A =
[[131 136 137 131]
 [134 129 124 124]
 [140 134 128 132]
 [130 121 117 125]
 [142 142 137 131]
 [127 121 119 124]
 [123 132 137 128]
 [124 112 106 115]
 [110 111 120 126]
 [143 142 137 133]
 [130 118 108 114]
 [126 133 137 131]
 [128 128 125 124]]
Rows and columns are counted from 1.
row 1 col 1 => 131
row 4 col 1 => 130
row 12 col 4 => 131
row 13 col 1 => 128
row 10 col 2 => 142
row 4 col 4 => 125
row 2 col 1 => 134
row 4 col 2 => 121
row 7 col 3 => 137
row 6 col 4 => 124
row 10 col 4 => 133
row 9 col 4 => 126
row 11 col 2 => 118
row 9 col 3 => 120
row 8 col 2 => 112
row 12 col 3 => 137
row 11 col 1 => 130
row 5 col 3 => 137
row 4 col 3 => 117
row 13 col 3 => 125

W =
107  146  142  108  117  108  142  118  138  144  146  148  144  127  119
109  130  139  107  106  108  122  106  122  123  139  140  120  117  130
119  119  145  121  114  119  120  112  125  123  145  144  121  121  147
Indices start at 1.
(1, 1) -> 107
(1, 9) -> 138
(3, 2) -> 119
(2, 6) -> 108
(3, 14) -> 121
(1, 6) -> 108
(2, 12) -> 140
(2, 11) -> 139
(1, 11) -> 146
(1, 3) -> 142
(2, 9) -> 122
(3, 15) -> 147
(3, 3) -> 145

data =
[[119 104 118 118 128]
 [127 108 137 119 128]]
Indices start at 1.
(1, 1) -> 119
(1, 5) -> 128
(2, 5) -> 128
(1, 4) -> 118

a =
[[144 139 123 136 137 137 131]
 [120 123 122 132 124 144 151]]
Indices start at 1.
(1, 1): 144
(1, 4): 136
(2, 1): 120
(1, 2): 139
(2, 7): 151

M =
[[126 127 133 126 134 116 129]
 [131 132 124 102 139 115 129]
 [127 124 130 122 131 111 130]]
Indices start at 1.
(1, 1) => 126
(2, 6) => 115
(3, 5) => 131
(2, 3) => 124
(3, 3) => 130
(1, 6) => 116
(1, 5) => 134

X =
136  136  124  130  132  131  126  126  126  133  129  146  124  132  139
124  129  115  134  128  133  124  134  142  132  132  120  123  131  114
131  132  122  130  129  130  131  126  131  131  128  136  120  130  131
118  112  152  109  120  111  153  118  105  110  115  111  131  113  128
132  129  135  131  130  131  110  134  128  130  133  126  144  131  133
132  134  121  129  130  130  133  125  127  131  127  142  118  130  134
139  134  136  127  131  128  125  123  117  130  128  148  131  130  150
127  128  122  130  128  129  132  127  132  129  128  128  121  128  124
130  128  130  128  127  127  132  124  126  128  127  132  125  127  133
128  129  124  126  126  126  144  120  126  127  124  135  113  126  130
Indices start at 1.
row 1 col 1 = 136
row 5 col 5 = 130
row 8 col 13 = 121
row 2 col 12 = 120
row 10 col 5 = 126
row 9 col 4 = 128
row 10 col 8 = 120
row 7 col 1 = 139
row 7 col 12 = 148
row 2 col 8 = 134
row 8 col 7 = 132
row 9 col 6 = 127
row 7 col 15 = 150
row 9 col 9 = 126
row 8 col 6 = 129
row 9 col 2 = 128
row 2 col 10 = 132
row 7 col 7 = 125
row 6 col 5 = 130
row 10 col 2 = 129
row 8 col 8 = 127
row 7 col 4 = 127
row 9 col 10 = 128
row 4 col 13 = 131
row 4 col 1 = 118
row 9 col 3 = 130
row 1 col 4 = 130
row 7 col 6 = 128
row 3 col 8 = 126
row 8 col 2 = 128
row 1 col 9 = 126
row 8 col 12 = 128
row 4 col 6 = 111
row 2 col 15 = 114
row 1 col 13 = 124
row 1 col 2 = 136
row 5 col 14 = 131
row 9 col 7 = 132

B =
[[145 127 132 129 131 128 116 127 132 117 121 150 109]
 [133 128 129 131 138 124 112 118 151 134 121 117 103]
 [130 128 127 108 109 103 136 152 153 138 148 142 147]
 [103 105 154 103 134 142 127 121 151 131 138 115 113]
 [148 136 106 105 145 142 152 104 147 146 126 134 134]
 [125 132 144 109 111 136 120 105 140 133 112 115 130]
 [105 126 112 110 128 111 120 141 111 124 143 105 152]
 [103 133 121 136 109 115 127 136 145 125 127 128 140]
 [125 103 107 130 143 110 139 151 104 110 140 148 125]
 [149 121 154 117 113 135 139 140 151 149 144 140 112]
 [124 129 143 114 146 113 114 107 138 129 120 153 122]
 [130 148 123 135 136 141 110 117 143 147 112 137 115]]
Indices start at 1.
(1, 1) -> 145
(10, 13) -> 112
(10, 5) -> 113
(9, 12) -> 148
(2, 12) -> 117
(7, 2) -> 126
(9, 10) -> 110
(9, 5) -> 143
(7, 11) -> 143
(4, 12) -> 115
(2, 8) -> 118
(8, 8) -> 136
(6, 1) -> 125
(3, 5) -> 109
(5, 6) -> 142
(7, 5) -> 128
(1, 13) -> 109
(4, 3) -> 154
(12, 8) -> 117
(11, 4) -> 114
(10, 12) -> 140
(10, 1) -> 149
(6, 6) -> 136
(11, 6) -> 113
(8, 11) -> 127
(2, 11) -> 121
(9, 9) -> 104
(10, 6) -> 135
(3, 10) -> 138
(7, 7) -> 120
(11, 13) -> 122
(11, 10) -> 129
(11, 1) -> 124
(8, 6) -> 115
(8, 10) -> 125

arr =
[[156 139 132 130 135 134]
 [154 137 131 131 136 139]
 [155 138 130 131 140 133]]
Rows and columns are counted from 1.
(1, 1) = 156
(1, 2) = 139
(1, 5) = 135
(1, 4) = 130
(2, 3) = 131
(3, 4) = 131
(2, 5) = 136
(1, 6) = 134

x =
[[135 130 130 121 110 147 117 142 136 155 141]
 [131 132 133 119 113 150 118 142 130 152 140]]
Rows and columns are counted from 1.
row 1 col 1	135
row 1 col 5	110
row 1 col 3	130
row 2 col 1	131
row 1 col 10	155
row 2 col 5	113
row 1 col 4	121
row 1 col 9	136
